Here is a tiny trained network, its code and every weight. The questions are about switching its units off for an input and a target symbol, where a switched-off unit gives its printed mean instead of its output.

import numpy as np


def w(rows, s, z=0):
    codes = np.array(rows[::2]) - 128.0
    scale = np.full(codes.shape[1], s)
    scale[-1] = z or s
    return codes * scale


def f(y):
    return y / 2 * (1 + np.tanh(0.7978845608 * (y + 0.044715 * y**3)))


def softmax(a):
    e = np.exp(a - a.max(-1, keepdims=True))
    return e / e.sum(-1, keepdims=True)


def log_softmax(a):
    a = a - a.max(-1, keepdims=True)
    return a - np.log(np.exp(a).sum(-1, keepdims=True))


def net(x, mask):
    ids = ['αβγδζηλμξστφψω'.index(c) for c in x.split()]
    T = len(ids)
    res = E[ids] + P[:T]
    u = 0
    for l in range(3):
        q, k, v = (res @ M[l].T for M in (Q, K, V))
        z = softmax(np.where(np.tri(T) > 0, q @ k.T / 4**0.5, -1e9)) @ v
        res = res + np.where(mask[u], z, O[l][:, -1]) @ O[l][:, :-1]
        u += 1
        y = f(res @ A[l][:, :-1].T + A[l][:, -1])
        res = res + np.where(mask[u : u + 4], y, B[l][:, -1]) @ B[l][:, :-1]
        u += 4
    return log_softmax(res[-1] @ U[:, :-1].T + U[:, -1])


Q, K, V, O, A, B = {}, {}, {}, {}, {}, {}
E = w([
[51,46,154,252,141,206,191,136,80,124,154,189],'α',
[115,200,202,130,63,153,139,202,94,120,98,201],'β',
[91,81,179,129,196,91,148,179,65,100,84,98],'γ',
[204,174,186,118,138,92,150,184,156,109,158,130],'δ',
[70,189,91,159,127,28,156,194,210,81,113,93],'ζ',
[150,183,145,109,190,137,138,87,157,39,67,119],'η',
[129,118,154,85,47,51,63,95,160,134,193,140],'λ',
[181,62,67,112,107,124,193,168,174,61,130,126],'μ',
[158,132,112,55,155,5,43,156,241,154,153,58],'ξ',
[91,179,77,34,207,127,88,149,202,125,114,39],'σ',
[83,149,57,192,180,156,142,31,68,57,109,70],'τ',
[164,111,222,124,235,220,74,89,181,121,126,161],'φ',
[130,161,204,127,181,121,230,41,120,124,127,40],'ψ',
[78,250,139,42,95,209,187,94,159,20,203,159],'ω',
],0.018)
P = w([
[171,89,138,150,82,132,67,220,170,3,139,184],'0',
[109,103,126,66,115,149,88,169,150,37,153,158],'1',
[108,91,156,76,140,162,97,164,170,84,136,158],'2',
[129,83,122,125,160,107,140,139,146,108,128,142],'3',
[151,90,95,184,132,110,144,98,119,176,88,136],'4',
[122,124,125,152,134,145,146,98,102,185,124,146],'5',
[132,120,122,143,155,113,162,70,93,188,106,124],'6',
[67,133,141,142,135,162,150,86,111,206,133,167],'7',
[134,137,104,135,155,116,200,39,63,164,117,106],'8',
],0.0073)
Q[0] = w([
[207,155,75,72,130,121,47,97,185,140,144,50],'0.h1',
[159,164,138,178,132,189,106,79,125,89,100,116],'0.h1',
[235,55,130,2,162,144,147,122,207,85,164,168],'0.h1',
[78,104,137,113,101,142,127,141,91,167,55,130],'0.h1',
],0.0069)
K[0] = w([
[225,239,135,89,156,102,117,127,118,165,48,64],'0.h1',
[162,152,27,110,180,195,108,126,153,142,116,177],'0.h1',
[161,101,255,53,157,128,218,70,166,161,84,93],'0.h1',
[107,148,193,47,151,225,72,178,131,112,90,157],'0.h1',
],0.006)
V[0] = w([
[63,103,253,147,35,118,211,129,187,106,66,58],'0.h1',
[167,146,81,150,124,143,127,132,108,194,129,90],'0.h1',
[120,108,134,81,169,125,219,53,161,217,152,124],'0.h1',
[149,188,188,92,131,141,145,142,112,152,129,154],'0.h1',
],0.0053)
O[0] = w([
[135,194,122,204,28,65,94,120,38,85,71,50,228],'0.h1',
[151,178,111,123,179,67,239,182,231,67,111,89,2],'0.h1',
[31,255,161,201,145,205,210,108,60,158,107,187,80],'0.h1',
[199,157,68,139,238,128,219,138,144,138,133,100,94],'0.h1',
],0.0067,0.0038)
A[0] = w([
[91,227,72,104,159,114,73,152,101,46,44,170,251],'0.n1',
[236,139,157,70,144,72,132,105,177,137,160,54,174],'0.n2',
[199,149,208,190,150,108,164,124,152,162,142,133,107],'0.n3',
[136,58,3,71,174,168,151,208,166,125,117,120,227],'0.n4',
],0.0058,0.0023)
B[0] = w([
[161,113,73,235,98,94,136,52,65,164,2,136,252],'0.n1',
[87,81,119,190,103,133,108,220,207,238,168,243,228],'0.n2',
[208,210,121,112,140,170,151,95,61,41,185,142,147],'0.n3',
[156,104,253,205,127,171,66,80,164,28,59,33,173],'0.n4',
],0.0082,0.004)
Q[1] = w([
[123,145,117,170,181,62,147,84,108,124,167,190],'1.h1',
[184,113,85,3,143,68,143,119,206,98,217,85],'1.h1',
[168,183,123,169,139,185,172,176,104,64,98,29],'1.h1',
[117,159,140,183,173,147,172,81,145,114,92,103],'1.h1',
],0.0066)
K[1] = w([
[81,254,155,88,89,204,181,113,120,226,136,144],'1.h1',
[162,54,17,123,64,204,73,208,148,25,92,215],'1.h1',
[143,141,195,197,157,160,176,160,130,31,119,80],'1.h1',
[140,92,148,219,110,103,179,181,117,187,107,81],'1.h1',
],0.0065)
V[1] = w([
[114,150,136,140,136,126,138,127,127,76,141,131],'1.h1',
[175,233,157,112,152,65,248,106,145,217,140,67],'1.h1',
[149,166,107,99,62,185,253,156,152,219,150,117],'1.h1',
[131,165,169,123,111,128,84,102,98,118,183,62],'1.h1',
],0.0048)
O[1] = w([
[120,172,107,106,82,112,239,155,182,234,158,185,133],'1.h1',
[47,103,250,1,136,104,1,56,157,105,142,101,1],'1.h1',
[40,107,107,56,34,176,116,238,131,24,185,191,24],'1.h1',
[73,37,160,110,165,131,75,157,147,137,187,97,149],'1.h1',
],0.0078,0.0063)
A[1] = w([
[52,33,177,167,107,111,75,129,87,111,86,155,99],'1.n1',
[130,25,99,21,176,187,42,148,93,77,162,224,1],'1.n2',
[180,117,130,112,127,120,184,105,121,144,17,240,67],'1.n3',
[228,35,166,3,145,78,99,81,140,113,182,169,148],'1.n4',
],0.0049,0.0013)
B[1] = w([
[166,205,135,73,134,116,195,89,161,140,127,150,210],'1.n1',
[117,188,166,141,70,128,67,73,76,96,78,84,145],'1.n2',
[1,136,123,28,57,177,99,218,109,111,136,223,255],'1.n3',
[58,153,50,139,77,104,61,57,104,103,172,148,145],'1.n4',
],0.0094,0.0056)
Q[2] = w([
[156,60,190,1,70,120,132,84,203,156,126,97],'2.h1',
[162,141,123,119,137,106,114,206,132,165,127,134],'2.h1',
[160,133,154,60,94,177,70,164,167,105,120,51],'2.h1',
[93,56,153,94,176,148,142,196,142,82,151,101],'2.h1',
],0.0076)
K[2] = w([
[237,172,128,94,106,120,38,141,87,137,162,160],'2.h1',
[169,71,114,79,116,135,99,93,190,83,99,100],'2.h1',
[254,43,215,219,160,163,171,126,197,94,125,135],'2.h1',
[168,101,72,197,52,183,99,182,135,72,93,151],'2.h1',
],0.0051)
V[2] = w([
[122,64,129,93,103,122,103,108,110,184,114,190],'2.h1',
[112,109,134,59,80,118,160,149,136,203,67,114],'2.h1',
[111,2,117,111,149,128,84,82,141,176,147,129],'2.h1',
[166,167,72,94,156,125,48,148,109,141,146,120],'2.h1',
],0.0071)
O[2] = w([
[144,50,168,140,153,199,152,115,144,95,147,171,181],'2.h1',
[134,46,125,71,184,80,38,216,147,80,87,159,115],'2.h1',
[91,71,229,177,139,112,190,108,109,216,205,208,3],'2.h1',
[114,143,1,53,128,97,68,80,88,152,71,197,35],'2.h1',
],0.0099,0.0051)
A[2] = w([
[179,65,133,134,74,118,76,117,104,127,191,79,114],'2.n1',
[129,69,166,191,135,143,90,125,151,148,133,98,209],'2.n2',
[138,116,129,106,53,117,85,198,57,179,131,97,9],'2.n3',
[177,117,110,130,139,254,110,100,164,157,122,54,4],'2.n4',
],0.0065,0.0013)
B[2] = w([
[53,84,114,80,84,145,134,180,165,176,10,111,172],'2.n1',
[113,89,109,78,157,40,104,190,183,127,109,99,249],'2.n2',
[150,156,158,65,172,56,127,145,77,100,119,192,170],'2.n3',
[56,166,140,74,138,81,232,83,120,129,131,195,253],'2.n4',
],0.012,0.0045)
U = w([
[132,92,180,92,95,101,187,120,170,79,100,94,79],'α',
[118,99,125,122,154,208,89,130,156,114,73,99,182],'β',
[92,122,140,85,154,87,138,168,78,89,135,140,67],'γ',
[142,152,67,72,97,138,152,107,142,120,148,96,125],'δ',
[149,83,165,108,174,127,134,150,48,151,94,39,160],'ζ',
[115,128,150,148,160,136,89,130,204,107,140,108,195],'η',
[116,131,148,94,178,133,155,100,144,135,141,163,149],'λ',
[98,157,159,124,168,111,154,124,140,162,83,94,6],'μ',
[46,79,90,113,106,89,138,113,121,102,161,162,109],'ξ',
[2,129,119,171,146,125,131,195,98,94,169,105,168],'σ',
[233,146,153,124,115,148,124,114,170,124,166,119,252],'τ',
[145,124,106,153,117,141,143,69,75,190,114,89,99],'φ',
[146,157,169,194,67,103,73,111,139,94,92,56,119],'ψ',
[83,135,139,104,137,132,117,141,124,123,143,75,98],'ω',
],0.0072,0.004)

Each question gives the input, a string of symbols that net reads in full, and the target symbol t.
The units are the heads (4 rows each of Q, K, V and O) and the neurons (one row each of A and B). Each row of codes is followed by its name. A weight is (code - 128) times the scale printed after its matrix; where a second scale follows, it is the last column's (O, A, B and U).
mask holds one flag per unit, layer by layer, with each layer's heads first. A switched-off unit (its flag False) gives its mean, the last column of its rows in O or B, instead of its output. The means were averaged over made-up inputs and are rounded, as every weight is.
A unit's drop is (log p(t) with every unit on - log p(t) with that unit switched off) / (log p(t) with every unit on - log p(t) with every unit switched off).
The circuit of an input: a set's keep is (log p(t) with only the set's units on - log p(t) with every unit switched off) / (log p(t) with every unit on - log p(t) with every unit switched off). Starting from the 12 units with the biggest drops (on a tie, the unit counted first), units are removed one at a time, each time the one whose removal leaves the highest keep (on an exact tie, the one counted first), for as long as the keep stays at least 0.8.
units of the circuit, in order: the units of the circuit, biggest drop first
k most important neurons: the k neurons with the biggest drops, biggest first
top k neurons in layer l: the k neurons of layer l with the biggest drops, biggest first
drop when u is switched off: that unit's drop, to one decimal
input σ μ α ξ ω, target δ: units of the circuit, in order => (1.h1 2.h1)
input α α α φ, target λ: units of the circuit, in order => (2.n4 0.h1)
input τ δ φ μ, target α: units of the circuit, in order => (0.n4 2.n4)
input λ φ ω, target δ: units of the circuit, in order => (2.h1 1.h1)
input τ φ ω α λ σ, target μ: units of the circuit, in order => (0.n4 2.n4 0.h1 1.h1)
input δ μ ξ, target η: 4 most important neurons => (0.n2 2.n2 0.n4 1.n3)
input α γ α α τ, target φ: top 2 neurons in layer 0 => (0.n2 0.n1)
input λ δ α τ, target φ: units of the circuit, in order => (0.n1 2.h1)
input α ψ φ α, target ψ: units of the circuit, in order => (1.n2 1.h1 0.h1 1.n3)
input ψ λ δ, target ψ: 4 most important neurons => (1.n3 2.n4 0.n3 1.n4)
input ψ ω η, target ψ: units of the circuit, in order => (0.h1 2.h1)
input α α α σ, target μ: 3 most important neurons => (0.n4 2.n4 0.n1)
input δ δ γ, target ζ: units of the circuit, in order => (0.n2 1.h1 0.h1 2.n4)
input η ψ δ δ, target ψ: 4 most important neurons => (1.n3 2.n4 0.n3 2.n2)
input η η η α δ δ ζ, target ψ: 3 most important neurons => (2.n4 1.n3 0.n2)
input φ φ ω λ λ δ, target τ: top neuron in layer 2 => (2.n4)
input α ω ω ζ, target ψ: top neuron in layer 1 => (1.n3)
input η μ λ γ α δ β β, target γ: 3 most important neurons => (1.n3 2.n3 0.n1)
input δ μ ψ μ γ, target ψ: 3 most important neurons => (1.n2 1.n3 2.n4)
input ω γ φ μ ω τ λ, target ξ: 2 most important neurons => (1.n4 0.n4)
input α α ω λ ξ, target η: 2 most important neurons => (0.n2 0.n4)
input α τ φ α, target φ: top 2 neurons in layer 1 => (1.n3 1.n1)
input α λ ω τ α β, target γ: top 2 neurons in layer 0 => (0.n4 0.n1)
input λ λ α δ σ γ ψ δ α, target ψ: top 2 neurons in layer 1 => (1.n2 1.n3)
input ψ α λ, target ψ: top neuron in layer 0 => (0.n2)
input ξ ω ω γ α λ η η, target β: top 2 neurons in layer 0 => (0.n1 0.n4)
input μ φ α δ λ α η, target β: top neuron in layer 2 => (2.n4)
input ξ μ γ, target ζ: drop when 2.n4 is switched off => 0.2
